Here is a tiny trained network, its code and every weight. The questions are about switching its units off for an input and a target symbol, where a switched-off unit gives its printed mean instead of its output.

import numpy as np


def w(rows, s, z=0):
    codes = np.array(rows[::2]) - 128.0
    scale = np.full(codes.shape[1], s)
    scale[-1] = z or s
    return codes * scale


def norm(h):
    return h / np.sqrt((h * h).mean(-1, keepdims=True) + 1e-5)


def f(y):
    return np.maximum(y, 0)


def softmax(a):
    e = np.exp(a - a.max(-1, keepdims=True))
    return e / e.sum(-1, keepdims=True)


def log_softmax(a):
    a = a - a.max(-1, keepdims=True)
    return a - np.log(np.exp(a).sum(-1, keepdims=True))


def net(x, mask):
    ids = ['βγδζλμπφ'.index(c) for c in x.split()]
    T = len(ids)
    res = E[ids] + P[:T]
    r = norm(res)
    for j in range(2):
        rows = slice(4 * j, 4 * j + 4)
        q, k, v = (r @ M[0][rows].T for M in (Q, K, V))
        z = softmax(np.where(np.tri(T) > 0, q @ k.T / 4**0.5, -1e9)) @ v
        o = O[0][rows]
        res = res + np.where(mask[j], z, o[:, -1]) @ o[:, :-1]
    y = f(norm(res) @ A[0][:, :-1].T + A[0][:, -1])
    res = res + np.where(mask[2:6], y, B[0][:, -1]) @ B[0][:, :-1]
    return log_softmax(norm(res)[-1] @ U[:, :-1].T + U[:, -1])


Q, K, V, O, A, B = {}, {}, {}, {}, {}, {}
E = w([
[86,131,66,202,224,125],'β',
[193,145,11,78,195,117],'γ',
[14,148,55,121,145,116],'δ',
[120,248,97,156,198,96],'ζ',
[151,170,88,82,38,83],'λ',
[142,43,195,79,143,51],'μ',
[176,69,74,178,54,148],'π',
[166,151,149,221,121,71],'φ',
],0.017)
P = w([
[8,118,1,49,123,203],'0',
[14,105,115,142,78,138],'1',
[29,103,141,165,89,111],'2',
[44,97,122,164,91,90],'3',
[61,89,111,177,108,76],'4',
[80,96,101,155,118,73],'5',
[97,94,100,160,123,72],'6',
[115,94,90,142,134,73],'7',
[128,90,83,134,140,70],'8',
[145,88,92,126,135,74],'9',
[160,97,91,110,145,79],'10',
[184,101,90,98,144,88],'11',
[197,100,82,90,165,104],'12',
[226,129,66,66,157,108],'13',
],0.0099)
Q[0] = w([
[85,58,193,158,123,121],'h1',
[158,113,236,124,118,247],'h1',
[123,104,212,92,93,177],'h1',
[95,144,93,177,67,120],'h1',
[102,179,244,97,145,231],'h2',
[109,99,131,152,143,60],'h2',
[200,136,47,76,164,6],'h2',
[153,132,148,131,108,52],'h2',
],0.012)
K[0] = w([
[99,141,129,137,91,140],'h1',
[151,142,128,140,74,172],'h1',
[130,133,107,150,96,189],'h1',
[111,105,161,121,127,92],'h1',
[47,147,108,109,152,184],'h2',
[194,149,109,140,129,128],'h2',
[254,109,133,102,115,104],'h2',
[161,123,153,164,144,159],'h2',
],0.021)
V[0] = w([
[68,39,136,111,59,109],'h1',
[68,190,143,135,86,155],'h1',
[138,159,174,116,127,125],'h1',
[176,135,119,60,37,134],'h1',
[111,59,163,54,156,169],'h2',
[116,95,121,246,171,206],'h2',
[175,97,65,144,33,216],'h2',
[221,49,170,177,100,74],'h2',
],0.014)
O[0] = w([
[127,101,156,48,108,157,249],'h1',
[137,199,78,71,87,185,87],'h1',
[138,191,106,130,128,175,86],'h1',
[186,156,173,120,49,90,82],'h1',
[8,93,148,219,86,90,62],'h2',
[190,62,169,137,132,202,63],'h2',
[174,118,23,196,31,195,176],'h2',
[113,92,64,69,153,117,236],'h2',
],0.013,0.011)
A[0] = w([
[119,211,212,46,146,1,222],'n1',
[158,153,121,143,101,133,4],'n2',
[67,158,105,184,55,72,182],'n3',
[127,142,55,92,177,78,83],'n4',
],0.0091,0.003)
B[0] = w([
[87,131,131,132,208,34,254],'n1',
[188,180,111,112,60,86,131],'n2',
[177,75,153,76,183,123,180],'n3',
[202,97,1,120,59,172,237],'n4',
],0.0092,0.0081)
U = w([
[66,101,72,183,217,179,31],'β',
[197,101,110,234,148,33,125],'γ',
[9,166,72,67,134,203,89],'δ',
[124,228,85,161,195,124,236],'ζ',
[153,237,44,67,62,45,43],'λ',
[59,62,166,114,100,36,252],'μ',
[127,2,94,135,37,146,116],'π',
[248,132,182,43,193,139,66],'φ',
],0.0077,0.0021)

Each question gives the input, a string of symbols that net reads in full, and the target symbol t.
The units are the heads (4 rows each of Q, K, V and O) and the neurons (one row each of A and B). Each row of codes is followed by its name. A weight is (code - 128) times the scale printed after its matrix; where a second scale follows, it is the last column's (O, A, B and U).
mask holds one flag per unit, heads first, then neurons. A switched-off unit (its flag False) gives its mean, the last column of its rows in O or B, instead of its output. The means were averaged over made-up inputs and are rounded, as every weight is.
A unit's drop is (log p(t) with every unit on - log p(t) with that unit switched off) / (log p(t) with every unit on - log p(t) with every unit switched off).
The circuit of an input: a set's keep is (log p(t) with only the set's units on - log p(t) with every unit switched off) / (log p(t) with every unit on - log p(t) with every unit switched off). Starting from all 6 units, units are removed one at a time, each time the one whose removal leaves the highest keep (on an exact tie, the one counted first), for as long as the keep stays at least 0.8.
circuit, biggest first: the units of the circuit, biggest drop first
unit that matters most: the unit with the biggest drop
heads that matter: for each layer, one digit per head in row order, 1 if its drop is at least 0.15 and else 0, layers parted by /
drop when u is switched off: that unit's drop, to one decimal
input μ δ π λ, target π: unit that matters most	h2
input λ φ γ, target γ: circuit, biggest first	(h1 h2)
input γ μ ζ μ ζ, target μ: heads that matter	01
input β ζ μ δ, target μ: heads that matter	01
input φ λ λ ζ φ λ π μ μ β λ μ β, target μ: circuit, biggest first	(h2 h1)
input δ λ λ δ, target λ: heads that matter	01
input π δ ζ μ λ φ φ λ ζ, target φ: heads that matter	11
input π β μ μ γ π γ, target π: circuit, biggest first	(h2 h1)
input ζ γ μ λ ζ λ δ φ γ, target φ: heads that matter	01
input δ π φ δ φ μ, target φ: heads that matter	01
input λ π φ μ λ ζ φ β, target φ: heads that matter	01
input μ φ δ λ π λ μ λ, target μ: heads that matter	11
input φ δ γ μ λ π β, target π: drop when h1 is switched off	0.2
input δ μ λ, target μ: circuit, biggest first	(h2)
input γ δ π φ δ γ μ γ, target μ: drop when h2 is switched off	0.9
input π μ δ δ ζ λ δ, target λ: drop when n4 is switched off	0.1
